Below is a small trained network, with its code and all its weights. Each question gives an input and a class and asks what happens when units are switched off, that is, made to give their printed mean instead of their output.

import numpy as np


def w(rows, s, z=0):
    codes = np.array(rows[::2]) - 128.0
    scale = np.full(codes.shape[1], s)
    scale[-1] = z or s
    return codes * scale


def f(y):
    return np.maximum(y, 0)


def log_softmax(a):
    a = a - a.max(-1, keepdims=True)
    return a - np.log(np.exp(a).sum(-1, keepdims=True))


def net(x, mask):
    res = np.array(x, float).reshape(1, 2) / 4 @ E
    y = f(res @ A[0][:, :-1].T + A[0][:, -1])
    res = res + np.where(mask, y, B[0][:, -1]) @ B[0][:, :-1]
    return log_softmax(res[-1] @ U[:, :-1].T + U[:, -1])


A, B = {}, {}
E = w([
[127,133,6,131,134,121,120,65,122,106,172],'x0',
[221,126,77,115,101,133,130,233,133,202,104],'x1',
],0.015)
A[0] = w([
[145,132,103,129,124,125,126,161,130,140,125,255],'n1',
[142,123,114,150,100,110,132,167,98,134,133,103],'n2',
[126,146,4,134,124,121,125,76,143,124,138,50],'n3',
[142,149,131,129,116,157,150,125,133,114,142,105],'n4',
[171,124,75,111,129,143,123,228,125,141,143,89],'n5',
[132,123,249,141,110,126,131,181,125,131,131,117],'n6',
[133,121,17,140,121,125,135,88,125,119,141,125],'n7',
[125,129,241,124,132,126,136,176,128,133,117,65],'n8',
[174,119,69,133,124,120,139,216,127,159,106,54],'n9',
[125,126,129,129,129,134,138,129,134,121,135,241],'n10',
[78,117,203,131,125,126,133,4,122,99,133,29],'n11',
[104,140,175,126,132,126,123,72,131,113,139,190],'n12',
],0.022,0.02)
B[0] = w([
[100,1,154,226,61,94,97,91,128,121,62,235],'n1',
[152,171,120,131,105,97,126,151,145,145,127,162],'n2',
[157,143,85,24,207,164,128,142,105,126,144,238],'n3',
[134,138,152,129,116,127,127,135,116,122,118,128],'n4',
[124,223,156,169,106,120,155,150,140,133,154,233],'n5',
[133,104,92,58,211,147,98,133,136,112,106,217],'n6',
[135,113,116,58,217,131,113,137,134,129,102,251],'n7',
[160,139,90,22,210,150,141,125,104,138,147,199],'n8',
[108,247,130,162,99,133,175,142,121,115,198,229],'n9',
[113,4,135,222,99,111,109,127,134,146,95,208],'n10',
[123,246,152,191,71,115,167,152,143,127,172,238],'n11',
[113,109,139,198,73,104,126,131,121,135,107,222],'n12',
],0.028)
U = w([
[100,206,134,201,125,82,202,159,160,130,137,77],'0',
[159,110,57,48,244,151,132,142,122,123,96,140],'1',
[78,1,142,217,110,73,105,114,149,138,42,255],'2',
[144,78,126,81,83,195,131,116,106,89,136,101],'3',
[143,137,151,61,128,156,114,57,170,129,100,99],'4',
[167,102,175,107,73,130,136,65,155,96,148,101],'5',
[129,110,151,51,105,176,88,87,150,123,124,96],'6',
],0.0092,0.014)

Each question gives the input, the list of numbers given to net, and the class t.
The units are the neurons (one row each of A and B). Each row of codes is followed by its name. A weight is (code - 128) times the scale printed after its matrix; where a second scale follows, it is the last column's (A, B and U).
mask holds one flag per neuron, in row order. A switched-off neuron (its flag False) gives its mean, the last column of its row in B, instead of its output. The means were averaged over made-up inputs and are rounded, as every weight is.
A unit's drop is (log p(t) with every unit on - log p(t) with that unit switched off) / (log p(t) with every unit on - log p(t) with every unit switched off).
most important unit: the unit with the biggest drop
top k neurons: the k neurons with the biggest drops, biggest first
drop when u is switched off: that unit's drop, to one decimal
input [-1,-3], class 2: top 2 neurons => [n9 n5]
input [-3,1], class 2: top 2 neurons => [n3 n7]
input [2,3], class 2: most important unit => n11
input [8,-7], class 1: top 3 neurons => [n3 n7 n9]
input [8,-6], class 1: top 2 neurons => [n3 n7]
input [4,1], class 1: top 2 neurons => [n12 n3]
input [1,-3], class 2: top 2 neurons => [n9 n5]
input [-1,3], class 2: top 2 neurons => [n11 n1]
input [3,-1], class 2: top 2 neurons => [n8 n6]
input [8,6], class 1: drop when n7 is switched off => 3.3
input [3,-2], class 2: drop when n8 is switched off => 0.5
input [-5,-2], class 1: drop when n8 is switched off => 0.6
input [7,0], class 1: drop when n2 is switched off => 0.0
input [-7,-4], class 1: most important unit => n6
